Below are the code and all the weights of a small trained network. Each question names an input and a class and asks about switching units off, where a switched-off unit gives its printed mean instead of its output.

import numpy as np


def w(rows, s, z=0):
    codes = np.array(rows[::2]) - 128.0
    scale = np.full(codes.shape[1], s)
    scale[-1] = z or s
    return codes * scale


def norm(h):
    return h / np.sqrt((h * h).mean(-1, keepdims=True) + 1e-5)


def f(y):
    return y / 2 * (1 + np.tanh(0.7978845608 * (y + 0.044715 * y**3)))


def log_softmax(a):
    a = a - a.max(-1, keepdims=True)
    return a - np.log(np.exp(a).sum(-1, keepdims=True))


def net(x, mask):
    res = np.array(x, float).reshape(1, 4) / 4 @ E
    u = 0
    for l in range(2):
        y = f(norm(res) @ A[l][:, :-1].T + A[l][:, -1])
        res = res + np.where(mask[u : u + 5], y, B[l][:, -1]) @ B[l][:, :-1]
        u += 5
    return log_softmax(norm(res)[-1] @ U[:, :-1].T + U[:, -1])


A, B = {}, {}
E = w([
[74,234,99,226,41,114,109],'x0',
[55,46,196,158,127,84,198],'x1',
[103,184,197,73,80,104,47],'x2',
[3,206,184,73,137,228,117],'x3',
],0.005)
A[0] = w([
[178,185,28,176,115,161,146,123],'0.n0',
[151,155,156,2,188,177,116,3],'0.n1',
[218,150,160,234,74,70,68,161],'0.n2',
[176,93,168,212,27,31,89,109],'0.n3',
[143,115,27,197,122,179,139,92],'0.n4',
],0.0073,0.0038)
B[0] = w([
[99,39,98,189,153,227,144,211],'0.n0',
[239,186,204,254,42,70,99,192],'0.n1',
[17,26,146,165,167,44,162,252],'0.n2',
[36,122,56,79,169,50,117,246],'0.n3',
[219,99,89,181,111,195,98,183],'0.n4',
],0.0072,0.0048)
A[1] = w([
[166,111,143,43,175,91,72,75],'1.n0',
[139,98,203,102,136,177,253,4],'1.n1',
[93,108,147,188,195,91,154,16],'1.n2',
[199,84,64,135,179,46,167,117],'1.n3',
[68,69,166,239,214,139,125,140],'1.n4',
],0.0069,0.0016)
B[1] = w([
[253,97,117,86,108,182,38,147],'1.n0',
[231,126,244,6,102,103,238,162],'1.n1',
[179,116,231,72,162,82,86,180],'1.n2',
[52,252,49,96,44,122,109,217],'1.n3',
[183,169,169,117,157,180,185,253],'1.n4',
],0.0059,0.0053)
U = w([
[148,93,5,242,147,239,172,134],'0',
[147,97,89,73,101,65,46,82],'1',
[35,88,49,145,147,33,173,178],'2',
[161,127,199,74,118,142,229,165],'3',
[129,160,83,124,135,144,127,1],'4',
[28,221,143,118,87,210,99,157],'5',
[225,117,30,86,101,128,153,109],'6',
[217,193,194,176,66,154,59,109],'7',
],0.013,0.0072)

Each question gives the input, the list of numbers given to net, and the class t.
The units are the neurons (one row each of A and B). Each row of codes is followed by its name. A weight is (code - 128) times the scale printed after its matrix; where a second scale follows, it is the last column's (A, B and U).
mask holds one flag per neuron, layer by layer. A switched-off neuron (its flag False) gives its mean, the last column of its row in B, instead of its output. The means were averaged over made-up inputs and are rounded, as every weight is.
A unit's drop is (log p(t) with every unit on - log p(t) with that unit switched off) / (log p(t) with every unit on - log p(t) with every unit switched off).
The circuit of an input: a set's keep is (log p(t) with only the set's units on - log p(t) with every unit switched off) / (log p(t) with every unit on - log p(t) with every unit switched off). Starting from all 10 units, units are removed one at a time, each time the one whose removal leaves the highest keep (on an exact tie, the one counted first), for as long as the keep stays at least 0.8.
circuit, biggest first: the units of the circuit, biggest drop first
k most important neurons: the k neurons with the biggest drops, biggest first
k most important neurons of layer l: the k neurons of layer l with the biggest drops, biggest first
drop when u is switched off: that unit's drop, to one decimal
input [-3,-5,7,-8], class 2: circuit, biggest first -> (0.n2)
input [4,-5,1,-6], class 2: 2 most important neurons -> (0.n2 0.n3)
input [-7,1,-3,-3], class 6: 3 most important neurons -> (0.n2 1.n3 0.n0)
input [8,-5,3,-6], class 2: 2 most important neurons of layer 0 -> (0.n2 0.n3)
input [-4,1,-8,1], class 3: 3 most important neurons -> (1.n1 0.n3 0.n0)
input [-8,6,-1,-8], class 1: 4 most important neurons -> (0.n0 1.n0 0.n2 1.n3)
input [8,-4,2,-2], class 2: 2 most important neurons -> (0.n2 0.n3)
input [-1,5,6,0], class 1: 2 most important neurons of layer 0 -> (0.n2 0.n0)
input [-7,1,-1,8], class 7: 3 most important neurons -> (0.n1 0.n2 0.n0)
input [-5,-5,-4,-6], class 0: circuit, biggest first -> (0.n0 1.n1)
input [4,0,-1,0], class 0: 3 most important neurons -> (0.n0 0.n4 1.n4)
input [-3,-4,-1,2], class 7: drop when 0.n1 is switched off -> 0.2
input [7,-1,4,0], class 2: drop when 0.n2 is switched off -> 0.1
input [-2,-1,8,3], class 7: drop when 0.n1 is switched off -> 0.1
input [6,-7,5,-2], class 2: drop when 0.n2 is switched off -> 0.3
